z_902: [111  91 162 113 177 135 114 149 109 107 171  97 121  97 187 109 176 104
  95 113 173 147 170 182 163 104 109 160 102 111 155 130 144 146 132  98
 105 100 108 116 105 182 164 137]
z_175: [ 64 151 102 124 105  51 127  58  97 101  74 164  49 104 107 108 110  83
 175  59  65  49  77 126  61 111 129  89  74  71 119  59  49  64  55  80
  94 115  60  69  94 113  96 110]
z_875: [101 120 154 139 149  90 147 105 116 130 124 170  80 121 156 139 156 102
 164  83 167  98 128 165 117 123 145 133  93  92 162  97  86 118  89  95
 129 132  88  94 110 156 149 156]
z_510: [128 128 128 128 128 128 128 128 128 128 128 128 128 128 128 128 128 128
 128 128 128 128 128 128 128 128 128 128 128 128 128 128 128 128 128 128
 143 138 163 165 150 129 141 138]
z_326: [101 160 154 139 149  90 147 105 116 130 124 170  80 121 156 139 156 102
 164  83 119  98 128 165 117 123 145 133  93  92 162  97  86 118  89  95
 129 132  88  94 110 156 149 156]
z_342: [101 160 154 139 149  90 147 105 116 130 124 170  80 121 156 139 156 102
 164  83 167  98 128 165 117 123 145 133  93 165 162  97  86 118 168  95
 129 165 128 128 128 128 128 128]
gone z_342: [156 124 168 117 133 154 128 165 130 165 128 160  98 128 139 167  90 118
  83 156  86  97 102 121 170 128 145  95 147 105 149 128 123 128  80 139
 128 165  93 101 162 116 129]
[164]
gone z_175: [119 110  74 127  61 107  80  94 126 101 110  60  89  83 124 111  94  59
  64  51  69 164 115  49 105  49 113  97  55  64  59  65  49  58  71 129
 102 175  74 151 108  77 104]
[96]
gone z_342: [128  97 124 116  90 139 129 105 162  95 160 149  80 168  83  93 128 128
 123 102 170 128 128 101 147 154 133  98 130 117 139 164 165 145 165 128
  86 128 156 121 118 156 165]
[167]
gone z_342: [ 83 139 117  90  97 105 118 139 170 167 128 128 123 128 133 130 156 165
  95  93 149 145 162  80  98 124 147  86 156 101 165 121 128 128 128 154
 168 102 165 116 128 129 160]
[164]
gone z_875: [ 90  88  97 156 130 164 162 156  94 116 129  80 105 167  86  83 124 133
 149 165 118 147  89 156 120  93 139 145 101 102 154 156 117  98 170 139
 132 128 149 110  92 123  95]
[121]
gone z_326: [117 128 149  83  98 164  92 101 165  97 156  86 170  95 133 129  94 162
 139 149 132 130  89 124  93 156 102  80 139 119 147 105 110 156  90 116
 118 145 154 123 121 156  88]
[160]
gone z_875: [ 80 139  86 117 121 149  92 123 128 120 170  83 118 124  95 102 129 164
 154  97 145 139 132  93 101  98 156 165 149 130 147 162 133 167  94 110
 116  88  89 156 156 156 105]
[90]

z_902: [ 54 119 161 160]
z_73: [131  99 112 132]
z_342: [202  53  52  91]
z_875: [188 124  53  44]
gone z_902: [119 161  54]
[160]
gone z_73: [112  99 131]
[132]
gone z_342: [ 91  53 202]
[52]

z_175: [101 109 185 129 118 120 131  60 119 131 172 107 144 123 141 160 137 133
 143 131 155]
z_902: [101 109 185 129 108 124 131  60 119 131 172 107 141 123 141 139 137 133
 143 131 155]
z_326: [126 136 122 148 140 129  45  92 118  95 126  78 141  79  94 139 134 121
 120 125 160]
gone z_902: [109 155 123 141 119 107 131 143 131 101 141  60 108 131 133 129 139 137
 185 124]
[172]
gone z_175: [143 107 118 133 129 109 123 137 131 131 141 131  60 160 144 120 101 155
 172 185]
[119]
gone z_326: [ 45 140 126  79 134  95 118 120 148 129 139  92 160 122 136  94 141 121
 126 125]
[78]
gone z_902: [139 131 172 131 137 101 124 129 108 185 123  60 141 119 107 109 143 141
 133 131]
[155]
gone z_175: [143 172 118 137 120 131 133 109 107 185  60 155 144 131 129 131 101 141
 123 160]
[119]

z_24: [178 177 190 177]
z_510: [ 89  88 103 108]
z_875: [141 130 114 105]
z_73: [107 106 109 111]
gone z_24: [177 177 190]
[178]
gone z_875: [130 105 141]
[114]
gone z_510: [ 88 108 103]
[89]
gone z_73: [111 109 107]
[106]

z_875: [114 140 111 142 139 122 162 136 117 136 127 185 101 107 115 123 141 140
 142 120 146 112 120 133 126 144 113 124 147  90 148 107 140  88 141 121
 123 105 103 159 149 134 116 131 148]
z_510: [114 136 142 125 125 133 108 140 119 118 129 129 131 137 131 116 135 123
 113 114 115 132 128 115 114 131 130 113 133  94 136 132 113 126 121 124
 124 123 127 102 129 101 123 119 122]
z_720: [130 118 130 136 134 124 114 122 136 147 124 128 131 136 145 118 138 117
 105 101 109 164 138 108 143 131 138 133 151 114 135 120 162 133 143  75
 139 147 116 151  88 103 142 136 124]
z_902: [130 138 116 116 164 133 161 126 140 142 108 130 150 146 134 124 137 164
 121 126 165 143 142 119 144 126 149 132  76 133  88 130 129 147 111 108
 126 104 124 168 138 119 110 124 124]
z_73: [115 144 106 125 116 149 126 123 145 135 146 113 134 135 110 148 119 141
 111 122 128 121 131 123 123 132 145 138 137 111 140 115 145 123 147 156
 128 127 140 140 148 120 110 156 141]
z_91: [130 138 116 116 164 133 161 126 140 142 108 130 150 146 134 124 137 164
 121 126 165 143 142 119 144 126 149 132  76 133  88 130 129 147 130 110
  77  52 163  86 135 152 153 123 118]
gone z_875: [147 133 146 136 107 114 141 122 101 105 142 148 140 123 113 136 149 134
 131 141 123 139 126 127 144 117 140 159 162 140 103 120 121 142 111 124
  88 120 185 107 116 148  90 115]
[112]
gone z_73: [110 148 127 141 123 146 140 123 134 122 115 132 135 156 141 110 123 128
 123 120 121 115 148 138 145 145 128 149 111 137 131 119 106 111 144 116
 140 113 145 140 125 156 147 135]
[126]
[130 138 116 116 164 133 161 126 140 142 108 130 150 146 134 124 137 164
 121 126 165 143 142 119 144 126 149 132  76 133  88 130 129 147 111 108
 126 104 124 168 138 119 110 124 124]
z_902

z_812: [ 90 165 184  66 113  96 175 151 157]
z_875: [123 144 117 192  75 173 113 126 129]
z_24: [160 138 133 128  60 159 117 143 172]
z_902: [174 108 126  89 172 109 105  69  61]
z_175: [118 164 176 126 138 116 163 200 162]
z_91: [116 154 117 143  93 142 118 192 189]
z_342: [ 60 119 102 145  92 188 143 151 181]
gone z_91: [117 143 118 116 189 192 142  93]
[154]
gone z_24: [133 172  60 159 138 160 128 117]
[143]
gone z_24: [160 143  60 172 128 133 117 138]
[159]
gone z_902: [105 174  61 172  69  89 109 126]
[108]
gone z_91: [143 189 142 116 118  93 154 192]
[117]
gone z_812: [ 66 157 165 175  90 151 113 184]
[96]
gone z_875: [126 113 117 144 129 123 173  75]
[192]

z_342: [110 109 175  91 109 164 145 118 143]
z_175: [141 123  52 130 128 135 134 104 108]
z_720: [118 131 183 126 128 124 124 144 142]
z_91: [119 139 151 119 123 121 128 135 132]
z_812: [127 125 130 121 124 135 132 124 129]
z_73: [124 122 136 109 118 144 137 120 131]
z_510: [124 116 135 101 114 153 142 114 132]
gone z_812: [125 130 124 132 135 121 127 124]
[129]
gone z_175: [135 123 130 141 128  52 104 108]
[134]

z_24: [178 147 135 120 123 104 147]
z_175: [181  98 132 115 143 141 182]
z_875: [186 135 143 134 141 135 128]
z_73: [115  89 116 129  94 118 116]
z_902: [110 147 135 120 123 104 147]
z_91: [153 154 124 101 135 120 119]
z_326: [143  98 132 115 143 135 143]
z_720: [188 124  94 140 148 139 123]
z_197: [186 135 102 134 141 135 128]
z_342: [141  82 115 108 146 137 194]
gone z_73: [129 116  89 116  94 118]
[115]
gone z_720: [188 123 139 140  94 148]
[124]
gone z_91: [120 153 101 135 119 124]
[154]
gone z_326: [135 143 143 115 143  98]
[132]
gone z_175: [ 98 115 132 143 181 141]
[182]
gone z_342: [ 82 194 115 108 141 137]
[146]

z_902: [154 137 149 189 104 144 171  62 155 147]
z_24: [154 137 149 189 137 144 136 136 130 146]
z_875: [154 137 149 189 104 144 171  62  98 123]
gone z_902: [155 149 147 104 144 137 171 189  62]
[154]
gone z_24: [146 136 154 136 137 144 137 149 189]
[130]
gone z_902: [ 62 154 104 144 171 189 147 137 155]
[149]
gone z_902: [ 62 147 189 144 149 171 137 104 154]
[155]
gone z_875: [137  98 149 171 123 189 104  62 144]
[154]
gone z_875: [171 149 137 104 144  98 123 189 154]
[62]
gone z_24: [137 144 149 189 137 146 136 136 154]
[130]

z_875: [121 182 118 128 131 120 128 126 129 126 127 129 127 128 126 108 123 127
 118 120 127 127]
z_175: [131 127 127 127 129 128 126 121 129 128 127 132 128 128 126 125 128 130
 127 130 129 127]
z_510: [134 127 125 130 127 126 128 122 127 126 126 129 128 128 126 128 130 128
 126 128 128 125]
z_24: [ 80 114 161 122 136  91 134 122 113 146 127 120 118 128 129 128 115 127
 115 127 129 110]
z_197: [127 127 124 123 127 128 140 168 126 127 121 107 127 128 128 128 125 125
  52 128 151 120]
z_812: [135 126 123 125 126 132 129 121 139 122 156 123 132 127 110 128 189 111
 121 145 122 125]
z_326: [108 130 130 137 109 137 122 132 132 130 131 133 128 138 129 132 125 126
 123 127 130 188]
gone z_326: [123 125 132 127 132 188 109 128 133 130 137 137 138 126 122 130 108 130
 132 129 130]
[131]
gone z_24: [161 118 115 114  91 136 115 128 128 134 127 122 127 120 110 127 146 129
 129 113 122]
[80]
gone z_326: [123 133 138 130 130 129 132 137 132 108 127 126 130 109 130 131 137 188
 132 122 125]
[128]
gone z_510: [127 126 128 130 122 125 126 129 128 126 128 128 128 126 126 130 128 127
 125 128 127]
[134]
gone z_197: [124 120 128 128 168 128 127 127 128 151 126 128 123 125 127 121 107 125
 127 140 127]
[52]

z_342: [ 87 121  46  58 207 199  90 192  57]
z_875: [151 165 107  66  70 165 194  68  67]
z_812: [ 50  44 202  68  87 131  69 209 183]
z_902: [ 72 187  58 167 138 137 178 136 166]
gone z_902: [ 72  58 178 167 136 137 166 187]
[138]
gone z_812: [ 50  69 131 183  44 202 209  87]
[68]
gone z_875: [ 70 107 165 194  67  68 165 151]
[66]
gone z_342: [ 87 207  57  90  58 199 192 121]
[46]
gone z_902: [178  58 166 138  72 137 136 187]
[167]

z_73: [126 182 189  83 148]
z_342: [101 205 116 206 144]
z_510: [152 106 158  88  76]
z_175: [137  92 134 135  69]
gone z_342: [205 206 116 144]
[101]
gone z_175: [137  69  92 134]
[135]
gone z_342: [205 101 144 116]
[206]
gone z_342: [205 206 101 116]
[144]
gone z_175: [134 137 135  69]
[92]

z_175: [174 133 135 173 105 131 124  85]
z_24: [114 141 137  86  96 140 154 211]
z_73: [119 106 110 135 105 141 120 135]
z_902: [140 154 149 114 153 133 119 164]
z_510: [108 105 138 168 156  92 144 108]
z_342: [136 119 144 140 126 144 137  87]
gone z_510: [108 168 144  92 138 156 108]
[105]
gone z_902: [153 114 149 133 140 164 119]
[154]
gone z_175: [131 124  85 133 135 105 174]
[173]
gone z_73: [135 141 106 135 120 119 110]
[105]

z_197: [125 129 130 116 130 135 124 132 135 129 126 131 133 133 122 129 125 130
 133 123 128 133 131 129 137 123 133 130 130 131 132 128 125 124 122 125
 129 119 131 133 126 136 128 126 127 134 127 122 124 122 132 130 129 130
 128 118 128 114 124]
z_812: [127 154 136 136 119  91 124 144  82 142 138  97 106  91 177 133 125 150
 109 156 142 100 110 152 112 150 129 105 109 142 155 120 111 136 125 120
 104 162  99 104 120 104 145 147 129  93 153 153 114 148 122 109 141 110
 126 168 120 130 117]
z_875: [125 166 137 106 126 105 108 161 100 158 127 102 113  94 182 130 113 165
 130 147 139 120 127 148 120 149 145 104 107 160 179 121 119 129 118 105
 106 146  92 115 120 108 106 146 133 110 118 142 103 136 138 117 142 114
 134 152 119 102 106]
z_326: [137  99 106 193 126 119 159  90 114 107 144 118  97 129 111 115 147 111
  91 123 118 113 113  96  98 118  86 117 142  89  78 133 122 125 123 164
 127 155 166 104 150 103 128 113 143 121 143 129 150 122  91 102 124 132
  93 152 133 190 164]
gone z_875: [182 179 137 161 138 146 127 145 149 105  92 103 102 136 120 119 120 152
 113 130 105 166 148 106 142 133 114 130 165 107 115 113 106  94 108 110
 158 102 119 106 147 118 139 146 120 160 104 129 106 121 142 126 118 127
 100 125 108 134]
[117]
gone z_875: [106 110 106 120 107 108  94 121 127 119 142 146 114 104 134 115 179 147
 133 138 160 142 118 105 120 130 125 136 145 130 120 149 106 119 108 126
 106 165 139 161 158 117  92 105 103 100 166 129 146 127 148 102 118 113
 152 113 102 182]
[137]
gone z_326: [147 144 142  99  91 143 133 193 117 118  96 107 137 129 155 121 129  98
 133 104 128 150  78 103 125 113 115 164 118  86 119 123 143 127 122  89
 152 118 111  91 122 132 150 126 123  90 113  97 106 164  93 114 102 113
 159 166 111 190]
[124]
gone z_326: [ 91 152 106 164 129 150  97 117 127 133 104  96 118 113 166 121  98 143
 123 133 119 190 147 144 128 143 115 122 124 123 113 122  99 111 125 113
 102 114 137 129 118  86 150  89  91 155  90  78 164 118 107 126  93 159
 111 193 142 132]
[103]
gone z_812: [ 91 138 112 154 156 104 120 122 150 148 109 177 136 109 110  82  93 120
  99 120 111 153 133 147 119 129 109 120 124 145 129 141 150  97 105 130
 104 168 100 110 136 125 142 125 106 127  91 152 142 114 136 142 126 117
 104 155 162 153]
[144]
gone z_875: [161 146 130 130 145 108 118 148 107 126 106 146 120 105 121 136 138 103
 165 119 115 152 166 106 134 137 100 113 142 139 105 133 120 106 106 118
 108 104 102 182 149  94 119 102 127 129 142 113 147 110 158 125 179 117
  92 120 127 160]
[114]
gone z_326: [103  93  96  78 122  91 111 143 128  86 147 133  90 127 111 155 113 150
 124  97 137 118 159 123 132 119 121  99 113 152 190 126 129  98 164 117
 107 125 142  89 118 144 164 106 113 123 129 166 143 133 122 102 114  91
 150 118 193 104]
[115]

z_342: [154 120 160 135  77  72 173]
z_197: [119 133 133 129 130 120 129]
z_326: [122 135 136 120 127 136 127]
z_175: [127  80 185  68 172  94 164]
z_73: [129  98 166  72  79 128  49]
z_91: [160 138 179 159 111 158 140]
gone z_175: [127  80  94 164 172 185]
[68]
gone z_342: [160  72  77 135 173 154]
[120]
gone z_91: [160 111 138 179 159 140]
[158]
gone z_73: [129  98 166  72  49  79]
[128]
gone z_91: [160 140 158 138 111 179]
[159]
gone z_197: [129 129 120 133 133 119]
[130]

z_197: [123  86 145 165 130 120]
z_24: [122 142 113 117 118 143]
z_175: [136  62  92 148 174 151]
z_720: [154 135 125 137 145 147]
gone z_24: [142 143 117 113 122]
[118]
gone z_24: [117 118 122 143 113]
[142]

z_720: [ 84 124 113 150 102 145 100 187 105 160]
z_91: [177 102 146 119 146 120 153  55  99 138]
z_902: [107 168 134 142 123 167 124 197 102  75]
z_197: [107 168 134 142 169 167 124 197 102 157]
gone z_720: [160 102 150  84 187 113 105 100 124]
[145]
gone z_91: [ 99  55 177 138 102 120 146 146 153]
[119]
gone z_197: [134 197 142 167 107 169 102 124 157]
[168]

z_175: [146 106 143 114 132  75 121 134 106 139 145 159 123 159 139 151 113 185]
z_342: [146 106 143 114 158 138 121 134 106 139 145 159 102 139 129 141 131 141]
z_73: [146 106 143 114 132  75 121 134 106 139 145 159 140 159 139 148 113 185]
z_902: [148  91 128 121 144 140 135 161 125 108 141 110 119 105 129 146 129 124]
gone z_902: [129 148 124 129 121  91 146 141 135 105 110 108 128 125 144 161 119]
[140]
gone z_902: [144 124 121 129  91 129 128 110 108 148 141 146 161 119 140 105 135]
[125]
gone z_342: [139 129 139 106 146 114 138 145 158 141 106 143 141 102 134 121 131]
[159]
gone z_73: [146 140 185 139 134 143  75 132 106 121 159 148 139 114 145 159 106]
[113]

z_175: [148 124 143 189  75 107 138 109]
z_902: [108 143 177 101 127 147 135 134]
z_197: [113  90 117  97 144 119 139 123]
z_24: [170 123  99 134 150  86 113  92]
z_720: [168  94 110 130 111 115 144 128]
z_875: [164 134 137 144 158 135 140 126]
gone z_902: [101 147 127 135 177 143 108]
[134]
gone z_875: [137 140 126 164 135 158 144]
[134]
gone z_720: [144 115 110  94 128 168 130]
[111]
gone z_24: [ 99  86 113 123 170  92 150]
[134]

z_24: [ 98 114 162 164 118 148 134  81 134 124 125 150 163 138 117 165 102 143
 127 127 140]
z_175: [123 126 155 159 140 130 116 117 122 121 148 107 127 158 129 126 159 121
 100 138 106]
z_73: [127 115 145 163 158 146 119  65 118 100 153 108 151 118 108 143 142 133
 120 133 150]
z_875: [ 65 128 163 159 124 128 124  89 142 161 119 143 119 127 126 155  88 159
 187 102 144]
z_812: [131 108 172 161 145 136 111  87 159 116 131  90  92 189 131 101 115 132
 152 120 128]
z_510: [117 129 181 153 137 104 124  99 144 160 136 108 112 137 121 130 127 152
 182  97 151]
z_720: [131 112 150 164 146 150 165  87 125 104 158  93 154 131 118 159 143 137
  96 142 127]
z_197: [145 121 171 156 141 118  77  69 146 121 129  75 116 137 115  86 124 142
 160 107 155]
z_326: [ 98 114 162 164 118 148 134  81 134 124 125 150 163 138 117 165 102 143
 127 142 108]
z_91: [ 98 114 149 164 118 148 134  81 134 124 125 150 163 138 117 165 102 143
 127 127 157]
z_342: [ 73 130 166 153 117 108 154 109 133 162 111 129 132 106 140 154  87 181
 178 106 124]
gone z_812: [161  92 115  87 108 131 145 128 131 120 136  90 159 152 111 172 132 189
 131 116]
[101]
gone z_91: [148 102 157 127 134 163 114 138  81 134 164 127 143  98 125 165 117 149
 124 118]
[150]
gone z_91: [118  98 102 149 143 125 124 148 114 134 164 163  81 127 165 157 150 127
 134 117]
[138]
gone z_197: [121 118 107 121 156 155 137 145  69 171 146 142 141  75 124  86 116  77
 115 160]
[129]
gone z_73: [153 108 150 143 118 133 142 100 115 120 118 108 146 158 151  65 145 133
 127 163]
[119]

z_197: [164 172 147 151  81 148 130 174 126 131 156  89 120 134]
z_902: [131  98 103 171  87 152 105  93 125 113 146 130 124 111]
z_875: [138 114 113 135  98 138 108 107 127 116  99  86 154 139]
z_91: [125 146 139 116  79 119 138 158 125 130 142 123 112 121]
z_175: [151 115 108 165 104 139 131 119 125 118 195 124  96 128]
z_326: [153 120 112 155  94 133 110 113 126 115 124  81 146 141]
z_720: [147 147 137 103  64 121 124 144 127 125 109  81 137 110]
gone z_720: [147 121 125 137 144 147 137  64  81 124 103 110 127]
[109]
gone z_875: [ 86 154 138 113 116 135 114  99 138 107  98 108 127]
[139]

z_720: [178 128 149 172  96 129 117 124 143 171 111 118 148 130 101 120 127 114]
z_902: [212 114 139 117  97 122 129 139 130  69 116 104 106 137 167 118 116 180]
z_326: [ 99 128 114 129 145 130 123 128 116 145 123 147 145 126 119 148 133 132]
z_812: [ 93 131 139 131 131 122 132 106 106 161 110  68 162 129 118 138 123  59]
z_342: [115 161 140 151 155 143 128 128 119 151 128 187 142 107 171 105 162 172]
z_175: [101 118 148 128 146 122 140 135 156 110 130 171 139 120 192 100 143 193]
z_875: [150 124 115 137 101 128 127 147 165 165 101 152 130 110 107 158 129 148]
z_73: [109 114 127 152 119 120 125 116 123 143 109 210 110  91 111 124 156 112]
z_197: [145 143  95 156 120 135 140 109 133 196 107 101 133 132 201 100 122 159]
gone z_175: [140 130 156 143 146 120 128 100 118 171 110 135 148 193 101 122 139]
[192]
gone z_326: [145 123 145 145 123 130 116  99 128 148 132 133 128 119 126 114 147]
[129]
gone z_902: [139 122 137 106 130  69 117 116 212 116  97 114 167 139 118 104 180]
[129]
gone z_197: [140 133 145 201 109 107  95 133 120 159 100 101 135 156 132 143 122]
[196]
gone z_812: [ 59  93 138 110 162 118 132 139 131 106 131 122 123 106 131  68 129]
[161]
gone z_875: [110 101 130 158 152 129 165 101 115 165 127 124 137 128 150 107 147]
[148]

z_24: [150 138 139 129  86 127  89 139 139]
z_342: [121 105 142 144  99 140 115  96 141]
z_720: [110  96 143 132  99  69  98 116 120]
gone z_720: [132  98 120  69 143  96 110 116]
[99]
gone z_24: [127 129  89 150 139 139  86 139]
[138]
gone z_342: [144  96 105 115 141 142  99 121]
[140]

z_197: [154  92 167 123 119 165 168 113 136 122 131 126 153 111 134 129 124]
z_342: [148 141  90 128  96 147 124  96 118 119 117 107 144 116 144 152 133]
z_510: [159 174 160 134 104 126 127 108 106 123 109 102 120 131 149 158 133]
z_326: [117 141  90 128  96  95 124  96 118 119 117 107 144 116 144 152 133]
gone z_510: [120 159 123 133 108 104 160 174 149 127 102 106 109 131 134 126]
[158]
gone z_510: [109 158 131 127 134 123 174 102 160 108 104 133 120 149 126 106]
[159]
gone z_197: [113 126 153 168 167 165 123 129 131 136 154  92 134 122 124 119]
[111]
gone z_326: [ 96 152  95 141  96 119 144 124 117 128 118 144  90 133 117 107]
[116]
gone z_510: [131 123 127 158 133 109 120 108 104 106 134 174 159 160 149 102]
[126]
gone z_197: [136 124 126 165 129 119 154 122 153 113 167 111  92 131 123 134]
[168]

